Each row has a class, written after it.
[  74  -83  -45   29 -151   26  208  150 -132   83  -40   -4   32  349
 -639   16 -334 -192 -218   16   23  -37  -11 -213   89  226 -227  -58
  -26  -65 -180  -25    9] | V
[ 131  218 -262   -7 -251  165  226 -161  -73  298 -198  406  -17 -245
   27   50  117  184   45  -85  -26 -198 -238  -50  158  119 -149  115
 -275   21  202 -162  -94] | V
[ 313   97  451  464   79 -230 -294 -236  -19   28  149  310  -51  -62
  204  159  151   40 -297  338  -58 -400  225   69 -782  293  133   97
  225 -271  -52 -242  -37] | K
[ -25   96  151  -83  283  139   42  194  -10  -70  193  -51  154   52
 -322  201  -14  324 -315 -130  372   38  -75 -191  -49  243 -186  -95
  132 -200   40  -43 -113] | K
[ 286 -248   64  142  -40 -239  283    3  101   53 -160  205 -103  197
  147  -53  412  212  -77  -90  626 -225 -263 -267 -125   69  238 -284
 -125  106   86  -32  346] | V
[ 231  213   18 -623    3  293   13 -323 -255   44  107 -364  147  176
 -285  -16  -46 -230  144 -288   45  212 -280  -90 -267  -67   54  112
 -264   88 -237  175    2] | C
[ 302  360 -307   90 -324 -242  -29  187 -116 -150  -20 -109 -223 -478
 -193  316  -51  258  444 -202  -18   94  159  -37 -782 -166  112  -24
  223 -126  111 -281   89] | R
[-136 -176 -108 -358  129  216  211  -52 -104  -96  -67 -167   39  253
 -751  115 -262 -208   81 -146  -13  139  129   -2  -43   76 -167 -221
 -401   16   11   93 -297] | R
[ -46 -279 -104 -100   17 -436 -106  -80  416  184  292  365   -7  149
   60   16  -40  -36 -331   49 -129 -209 -108   33   77  132  117   32
 -124 -160  165  259   21] | F
[  45   67  230   18  212  253 -200  -93  -84  158  185  437  403 -597
   13  273   83  -18 -123   10  367   -6 -318 -186 -604   48  135   -2
 -293 -384  297   94  -77] | K
[ -82   64  -79   -7  187  106  179 -176 -180  243  164   40  109   99
 -195  -13 -203 -156 -126 -333    6  -60   35    6  245  232  -42 -147
 -310  -53  140   19 -140] | F
[ 120  170  -43 -118   76   90  213  -76  122 -650 -122 -394  166   42
 -123   87  129  312  679  -64  289  130  210  -66 -267  -70  185 -119
  137  -36   57  -33  179] | H
[ 402   52  -12  275   21  290  191  267 -368 -138 -241 -392  -52 -166
  -89   58  292  198  -18 -226  526   64 -221 -187  -66  253 -144  -33
   57   65 -120 -107  346] | K
[ -73  -34 -301 -180  209 -117  227 -226  106  182   49   60   -4  687
  -14  118 -145 -114  -12 -180  -64  -36  -55  -16  416   14  117 -184
 -384 -180 -194  141 -108] | F
[-116 -447  -36  169   98  124 -137  108  289  -53  -76  355  127  467
 -216 -107 -410   10 -167  206 -101  142  -32    1  501  197  -16  102
 -142 -124  155  101 -225] | X
[ 354  296   -9  399 -258   15 -102  234 -240   77 -362 -156 -268   79
 -461  116 -393 -218   88  268  -75  189  133  -97 -220   99 -197   25
  437  -25 -360   -5 -215] | C
[-110  116  130  -86  -78  444 -107 -246  149   31 -140 -144 -159  212
   22  -94 -194  185    0  189 -277 -118 -128  132  141  117 -209  208
   84  180 -126 -164  -72] | V
[ 237  -32   78   82   15 -209  223 -278  161   73  -28  322  -32  200
 -208  127  270  -53  -83  -10   33 -209   22  -98 -247  317  231 -114
  -41 -181  136  121   97] | B
[ 257 -305  613  114 -248  281 -159  -73 -150  319  -27 -205  -40  382
  -97 -485 -181 -649 -119  254  -71   33  -58   52 -175  132  -40  338
  232  419 -459  214  145] | H
[  38 -318  156 -243  -46 -168 -360 -378  352  171  -43  685 -127  287
   15  175  191  -56 -321  274 -350 -290   70  100 -182  -24  239  155
   59 -141  108  -81 -203] | B
[  23   74   59  278  -59  380  -81 -124  -25  439  -82  362   21 -139
   39  101 -136  -14 -348  -34   27   -5 -293 -109 -155  133 -133  -82
  119 -113  261 -207   38] | A
[ 507  354  -78  119 -119  263  -59  -89 -105 -340 -355 -724 -144   42
   98 -191  381   41  332  301  125 -388  123   94  239  182 -489  109
  182  360 -425 -186  252] | H
[ 159  258  202  445 -227  -49   35 -152 -242   75  -44   -7 -269 -491
  445   60  598  336  -55   22  367 -325  103 -120 -455  294  -57  -67
  266  -59  263 -328  417] | Q
[ 237   65   87  239  122   53 -100  152 -123  -63  -85  -92  -48   -3
 -338  271 -300 -216 -116  220  156   33   81 -106 -345    0   24 -166
  290 -117 -220    3 -126] | Q
[   6   75 -237  190  -31   50 -154  121 -178 -232 -119 -233 -263 -263
  205  156  539  439 -105 -211  180  -37   67   57  117   76 -212 -177
  265  -11   85 -539  224] | X
[ 158  116  260  -59  178  218 -320 -138  113 -243 -100 -165  153 -140
  -98  109  -86   30  -17  112   88  -53   82  -46 -499  -47  143   44
  312  -31  160  -83   97] | A
[ 266   61   28  130   43  313 -309   56 -159   63  -44  -11   19   74
 -212  146  -54 -101 -449  203   32   73  -61 -138  200  303 -436  125
   39 -101  -62  103 -316] | H
[-133 -476  601  192  470 -595   74  -24  404  101  525  203  490  207
  -97 -431 -428 -108 -296  175  271 -176  -44  103    9   75  372 -200
  217    0  -31  506  189] | F
[-129  -35 -239   54  260   52  -97  167  366  159  217   55  248  848
 -258  111 -432  -68 -333 -166  -53  -88   10 -201  559  480 -209   68
 -574 -417   -4   36 -131] | H
[  87  125  345  100  -38 -742  874  -69  493  -62 -117  -48   89  492
 -577 -388 -341 -293  576  265   11 -126  226   86 -235  130  352 -210
  555  275 -477  584  -20] | H
[ -29 -114 -118 -418  237   47  216   -4  302 -399 -274  -93  131  207
 -387  320   63  247   -6   71   -9  -77   51   77   51 -170  100 -123
  344   -7 -155 -121  -45] | A
[-271  712  -36  223  304  521 -613  109  -12  217  -23   99  306 -268
 -155  230 -899  194 -210  177 -135 -104 -199  -95  526  190 -378  242
  175 -401  -91 -251 -482] | Q
[  56  186  116  284   70 -229 -240  -15  -40   93  227  -82   19   12
   56   20 -354   85 -169   83 -187 -120   31   69 -141   81    0   36
  138 -192 -203  -86   21] | F
[-151 -141  -95  331  221 -398 -209 -126   36  351  156  346  -64  628
  292 -148 -214 -434 -466 -182 -428  -74  392  202  453  336 -113   66
 -362 -190  142   40 -317] | B
[ 196 -188 -172  308  -14  -46 -324  328  158  181 -123  148 -139  487
  350  -45 -279   57 -388  149  -31  107  -75 -162  521   -5 -138  200
 -239  -45   76  122 -143] | F
[-271   47 -208   33 -298  294  488  130 -252  255  -19 -379 -234  189
  189 -425  211 -300  -56 -262 -113  273 -119  -23  832  187 -451   18
 -133  443   -1  154  109] | C
[ 134  -31  189   88 -191   74 -160 -151  -38  135 -388  151 -248  308
    3  -89 -119 -444  128  116 -470  163  312  283 -260 -115   43  247
  328  189 -223  -87 -278] | B
[ 109  -58   44  111  192  298  149    4  243  172 -284  227  279  326
 -265 -164  104 -206 -237  161   42 -293  -59  -44  715  189 -172   -9
 -205  142  -18   26  -81] | F
[  25    7   58   83 -149  173  232  -69  138 -367 -357 -455 -159  125
   58  -80  319   85  514  337   83   84   55   83 -108 -274   24 -213
  424  240 -304  -78  396] | C
[ 212  339  148  263  -35 -255 -128   33  118   51 -129  162   53 -135
  148  -16 -251  208  369  102  345 -162  -48 -284 -226  -73  425   24
  125 -137   90   79   87] | F
[ -23  338  -88  131   63  447 -101  275 -311 -343 -130 -489  -30 -441
 -279  295 -125  347  523 -253  210  463   91  -46 -498 -294  -47 -266
   64  -73   77 -381  -20] | R
[ 158  107  345   53   25 -173  -11 -233   42  -46 -165 -373 -234   -5
  111 -159  206 -122  270  142  169 -172  279  263 -574 -138   91 -138
  618  296 -303  -76  276] | Q
[-102   69   54   87  116 -149 -218   35   42   63   26  465  191   -5
  301   -7 -254  151 -483  -40 -179    4   -6   21  288  118  -54  333
   48 -137  197  -88 -393] | Q
[-297  126 -156  -73   37   17 -362  289  -10  100  225  121  264 -256
  -89  271 -842  141 -106 -214 -328  264 -105 -125 -105  -93  208  347
 -150 -437  240  -25 -170] | A
[ 193  -10 -114  416  151  224   57   58   91  377   43  404  256 -209
  462  161  290  343 -193  -15  552 -231 -312 -214  245  287  -14   55
 -433 -349  377   12  314] | Q
[ 425  -85  176  652 -167 -282  541  605  231  190  130   70  186  -14
  159 -235  161   18  161   38  395   52 -211 -320 -225   82  287   -9
 -288   21  112  328  560] | B
[-137  209   57  -42 -175 -110   64  411  255  -72  -69 -228  202  300
  -13 -146 -576   65  448  223  106  196 -164 -170  132 -228   86  250
  319  -53 -490  176  125] | C
[  38 -456 -159  117 -162  358 -258  -67  -24    6  -17  312 -157   98
   13  330 -134  224 -426  117  -16  -70   -7 -133    6  300 -110  128
 -163 -264  430 -240    0] | C
[ 121  251  -43   90   90  164  228  -27  -52 -166 -383 -378 -181  239
 -293   32   51  -79  101  141  103 -247  155  146  275  343 -380  -69
  296  186 -469  -86 -168] | V
[-209 -149  211  -17   28   38  -83   55   33 -197  274   55  284    0
  226   18 -275  -30   55  278  247  -92   11 -184  -79 -129  172   89
  105 -172  -11   68  124] | V
[  69  -70 -216   31  -28  -53 -183  176  160   60   51  129  -61  184
  247   70   -1  431 -137  -77  401 -225 -212 -384  316  160  -14   52
 -423 -162  329  -56  138] | R
[   0 -135  -22  199  -22  154  275  336  175  -91 -131  223  362   54
   98 -271 -175  136  118  205  224  157 -343  -78  548  -78 -154  100
  -99  122  -40  152  -26] | V
[ 126  -87  526 -146   20   49  263 -171   10   81 -102  267  375  -55
 -558 -166 -238  -66  234  -37  401   12   34  -99 -688   41  193  -32
   54   74  152  149  -56] | R
[-256  -39  256   99  -16  -47 -209  -72   90  198   90  240   62   45
 -173 -212 -878  187  228   72  223   26  -56 -255   89  216  293  117
  218 -182  394  277  -29] | A
[  33 -303  509 -140  295  121   18 -228   35   38  197  146  273  280
 -760  173 -351   62 -139  -93  538 -265   30 -156 -651  342  206 -318
  -14 -280    5 -121   49] | F
[-443  -73 -159  400  191 -314  -64  163  418  311  311  326  120  548
  809 -208 -265  398   20 -439   50  160   10 -134  569  106  289   44
 -675 -307  535   11   69] | H
[  12 -347   40  139 -270  259  416 -242  -18  -41 -319 -343 -848  295
  338 -266  399  196  520  302  229 -118  149  163  291  126 -136 -290
  157  577   58  103  146] | B
[  87 -164  319  476 -151  -51 -414  295  -41  637  269  479    2  -20
  729 -325  -63  174 -502  161  372 -200 -540 -357  458  140  -16  253
 -168  -36  126   53  206] | B
[ 231  -39 -131 -303 -120  254  249   42   11  106  -28  176  244   62
 -138    0   70  -66  215   53  183   56 -333 -274  208 -173  137  164
 -403   54   20  281   11] | R
[-176   91  261  207  194   -4 -556 -199 -393  178  188  201 -162 -317
  158  203  -49  445 -561 -299  275  -73   82 -100 -141  281  -68 -162
  224 -287  409 -382 -189] | F
[-166   51  442   83   21  -34 -461 -229 -232  355  461  393   31 -254
  254  -19 -429    8 -559   -4  -88 -131  -93 -100 -431  119   71  184
  191 -178  246 -123 -179] | K
[ 107  193  137  203  126   55 -266  273  330 -310   30 -337  164  320
 -312   28 -329  -85   79  414   13  -83  197  -88 -141   85 -116   43
  249 -163 -292  -42   45] | X
[ 105 -137  115  164  146 -223 -355 -388  321  -18  219  430    9  384
   22  304 -251  260 -190  447 -169 -263  117   61 -175  168  245  118
  395 -486  -64   24  -62] | R
[ 101  -46   45    7   12  387 -582 -326   43   87  -99   49 -136  -91
   41  246  -43   -1  -76   -5 -247  186  -13  172 -499 -295  155   57
  431  -71   82 -274  123] | R
[ 238 -304  366  380  143  -68 -428 -168 -112  -24  -15  297  -36   80
   32 -155  -71   19 -386  422  164 -318   59  -94  226  188  133   58
  434    0   76   -2   49] | K
[ 177  -21 -170   39  -55 -196   42  511  393  178   23   11  148   -1
  476  -31   53  116  124  -40  311   47 -199 -186  -30 -148   44  211
 -588    9  129  294   90] | H
[  -6  -66  148  553 -311 -216  165  571   31  298  292  354  204 -341
  283 -256 -209  283  188 -102  435  234 -268 -398   -6  158  313  213
 -240 -163  462  233  305] | C
[  90  236 -344  319   29  391   65   44 -132  178 -104   62  -25   71
 -102  278  437  467 -419 -491  148   30 -209  -75  259  441 -497 -161
 -153 -295  164 -592  214] | V
[ 571  183  -81  236  -90 -255   88  319   18   80  -30 -138 -148   68
  -20   59  250   -6  -66   80  182 -121  -45 -143 -323   92 -106   41
  -74    8 -193   66  148] | K
[  40  176  325  237 -225  221  -14 -386 -381  216  -83  -57 -448  -14
 -112   28  265   85 -161  130  -68 -314  154   42 -360  373 -263  -78
  409   31 -140 -422   94] | K
